Below is a small trained network, with its code and all its weights. Each question gives an input and a class and asks what happens when units are switched off, that is, made to give their printed mean instead of their output.

import numpy as np


def w(rows, s, z=0):
    codes = np.array(rows[::2]) - 128.0
    scale = np.full(codes.shape[1], s)
    scale[-1] = z or s
    return codes * scale


def f(y):
    return y / 2 * (1 + np.tanh(0.7978845608 * (y + 0.044715 * y**3)))


def log_softmax(a):
    a = a - a.max(-1, keepdims=True)
    return a - np.log(np.exp(a).sum(-1, keepdims=True))


def net(x, mask):
    res = np.array(x, float).reshape(1, 4) / 4 @ E
    y = f(res @ A[0][:, :-1].T + A[0][:, -1])
    res = res + np.where(mask, y, B[0][:, -1]) @ B[0][:, :-1]
    return log_softmax(res[-1] @ U[:, :-1].T + U[:, -1])


A, B = {}, {}
E = w([
[183,177,72],'x0',
[94,173,122],'x1',
[182,254,189],'x2',
[55,139,154],'x3',
],0.0083)
A[0] = w([
[194,172,93,71],'neuron 0',
[6,12,156,87],'neuron 1',
[187,46,58,253],'neuron 2',
[182,85,87,46],'neuron 3',
[91,200,206,253],'neuron 4',
[67,96,173,134],'neuron 5',
[201,148,128,7],'neuron 6',
[155,224,218,253],'neuron 7',
[70,70,147,253],'neuron 8',
],0.011,0.0044)
B[0] = w([
[223,116,89,159],'neuron 0',
[107,103,62,225],'neuron 1',
[135,1,188,223],'neuron 2',
[142,153,200,142],'neuron 3',
[53,41,88,221],'neuron 4',
[147,92,46,160],'neuron 5',
[156,156,142,139],'neuron 6',
[96,71,25,254],'neuron 7',
[9,70,116,203],'neuron 8',
],0.0091,0.0095)
U = w([
[112,82,169,11],'0',
[71,136,213,3],'1',
[2,59,60,253],'2',
[75,3,178,160],'3',
[77,246,201,3],'4',
[97,155,108,3],'5',
[65,249,218,3],'6',
[177,182,44,222],'7',
],0.0087,0.0044)

Each question gives the input, the list of numbers given to net, and the class t.
The units are the neurons (one row each of A and B). Each row of codes is followed by its name. A weight is (code - 128) times the scale printed after its matrix; where a second scale follows, it is the last column's (A, B and U).
mask holds one flag per neuron, in row order. A switched-off neuron (its flag False) gives its mean, the last column of its row in B, instead of its output. The means were averaged over made-up inputs and are rounded, as every weight is.
A unit's drop is (log p(t) with every unit on - log p(t) with that unit switched off) / (log p(t) with every unit on - log p(t) with every unit switched off).
The circuit of an input: a set's keep is (log p(t) with only the set's units on - log p(t) with every unit switched off) / (log p(t) with every unit on - log p(t) with every unit switched off). Starting from all 9 units, units are removed one at a time, each time the one whose removal leaves the highest keep (on an exact tie, the one counted first), for as long as the keep stays at least 0.8.
circuit, biggest first: the units of the circuit, biggest drop first
most important unit: the unit with the biggest drop
k most important neurons: the k neurons with the biggest drops, biggest first
drop of u: that unit's drop, to one decimal
input [-1,-2,4,-3], class 7: most important unit	neuron 8
input [-4,7,-5,-8], class 3: 3 most important neurons	neuron 2; neuron 7; neuron 4
input [4,-8,0,2], class 0: circuit, biggest first	neuron 4; neuron 7; neuron 1
input [0,1,6,-5], class 7: circuit, biggest first	neuron 8; neuron 2
input [3,6,2,-7], class 7: circuit, biggest first	neuron 8; neuron 0
input [1,7,-5,-3], class 3: circuit, biggest first	neuron 7; neuron 2
input [6,-2,7,0], class 7: 4 most important neurons	neuron 0; neuron 8; neuron 2; neuron 6
input [2,-3,7,-1], class 7: 3 most important neurons	neuron 8; neuron 2; neuron 0
input [0,1,-1,-3], class 3: circuit, biggest first	neuron 7; neuron 1
input [8,0,5,1], class 7: 3 most important neurons	neuron 0; neuron 8; neuron 2
input [7,7,-6,-5], class 3: drop of neuron 2	0.4
input [7,-8,-4,-8], class 3: drop of neuron 2	0.9
input [0,-1,-6,-4], class 3: drop of neuron 7	0.2
input [-3,-2,0,-7], class 3: most important unit	neuron 2
